Below are the code and all the weights of a small trained network. Each question names an input and a class and asks about switching units off, where a switched-off unit gives its printed mean instead of its output.

import numpy as np


def w(rows, s, z=0):
    codes = np.array(rows[::2]) - 128.0
    scale = np.full(codes.shape[1], s)
    scale[-1] = z or s
    return codes * scale


def f(y):
    return np.maximum(y, 0)


def log_softmax(a):
    a = a - a.max(-1, keepdims=True)
    return a - np.log(np.exp(a).sum(-1, keepdims=True))


def net(x, mask):
    res = np.array(x, float).reshape(1, 8) / 4 @ E
    y = f(res @ A[0][:, :-1].T + A[0][:, -1])
    res = res + np.where(mask, y, B[0][:, -1]) @ B[0][:, :-1]
    return log_softmax(res[-1] @ U[:, :-1].T + U[:, -1])


A, B = {}, {}
E = w([
[90,78,127,165,123,105,92,143,112],'x0',
[141,94,75,131,114,94,49,182,168],'x1',
[102,192,125,242,140,168,131,126,204],'x2',
[96,130,128,81,61,70,159,180,163],'x3',
[44,126,97,128,110,82,78,110,169],'x4',
[160,111,153,126,137,202,110,129,158],'x5',
[66,164,175,84,124,204,171,139,127],'x6',
[134,137,111,115,5,167,97,133,103],'x7',
],0.011)
A[0] = w([
[58,93,117,136,115,175,121,139,168,147],'neuron 0',
[181,128,79,171,59,113,100,122,46,253],'neuron 1',
[108,75,131,95,167,143,55,87,49,166],'neuron 2',
[55,132,103,223,159,109,118,140,172,150],'neuron 3',
[110,174,123,193,64,168,30,125,136,175],'neuron 4',
[159,79,69,177,247,99,109,122,161,125],'neuron 5',
[151,231,183,170,112,226,254,70,149,157],'neuron 6',
],0.0085,0.0045)
B[0] = w([
[139,39,120,128,98,71,161,112,91,161],'neuron 0',
[35,116,161,116,156,85,121,114,60,198],'neuron 1',
[128,92,144,115,62,151,141,105,59,188],'neuron 2',
[132,63,132,111,123,121,79,186,125,198],'neuron 3',
[147,60,151,141,102,45,138,82,118,190],'neuron 4',
[102,207,109,83,244,163,119,205,158,207],'neuron 5',
[136,143,192,82,107,206,34,203,112,251],'neuron 6',
],0.012,0.015)
U = w([
[102,48,154,118,71,71,160,72,34,251],'0',
[162,160,122,176,177,158,50,173,207,39],'1',
[103,253,201,49,132,199,43,214,75,140],'2',
[138,145,117,99,109,209,147,67,94,63],'3',
],0.008,0.0027)

Each question gives the input, the list of numbers given to net, and the class t.
The units are the neurons (one row each of A and B). Each row of codes is followed by its name. A weight is (code - 128) times the scale printed after its matrix; where a second scale follows, it is the last column's (A, B and U).
mask holds one flag per neuron, in row order. A switched-off neuron (its flag False) gives its mean, the last column of its row in B, instead of its output. The means were averaged over made-up inputs and are rounded, as every weight is.
A unit's drop is (log p(t) with every unit on - log p(t) with that unit switched off) / (log p(t) with every unit on - log p(t) with every unit switched off).
The circuit of an input: a set's keep is (log p(t) with only the set's units on - log p(t) with every unit switched off) / (log p(t) with every unit on - log p(t) with every unit switched off). Starting from all 7 units, units are removed one at a time, each time the one whose removal leaves the highest keep (on an exact tie, the one counted first), for as long as the keep stays at least 0.8.
circuit, biggest first: the units of the circuit, biggest drop first
k most important neurons: the k neurons with the biggest drops, biggest first
drop of u: that unit's drop, to one decimal
input [1,4,-3,6,0,-1,-1,-4], class 0: 3 most important neurons : [neuron 6; neuron 5; neuron 3]
input [-4,5,6,-8,-7,3,-4,-7], class 2: circuit, biggest first : [neuron 5]
input [5,4,3,7,6,-4,-8,-3], class 1: circuit, biggest first : [neuron 5; neuron 6]
input [6,2,7,-3,-4,2,-4,0], class 1: circuit, biggest first : [neuron 5; neuron 6; neuron 4]
input [-5,1,6,5,-4,-8,-6,-8], class 1: 2 most important neurons : [neuron 6; neuron 1]
input [-2,-2,-3,8,-5,1,-8,-8], class 1: 3 most important neurons : [neuron 6; neuron 1; neuron 2]
input [-8,5,-4,6,0,-3,-2,-5], class 1: circuit, biggest first : [neuron 6; neuron 1; neuron 2]
input [2,4,3,2,-3,7,-4,-5], class 1: 3 most important neurons : [neuron 6; neuron 1; neuron 2]
input [4,8,-4,6,-4,-4,4,-2], class 0: 2 most important neurons : [neuron 6; neuron 5]
input [-2,7,1,2,3,0,-6,-2], class 1: drop of neuron 6 : 1.7
input [-7,1,2,4,0,6,-8,2], class 0: drop of neuron 5 : 0.2
input [-3,1,-6,-3,-3,7,-2,3], class 0: drop of neuron 6 : 0.5
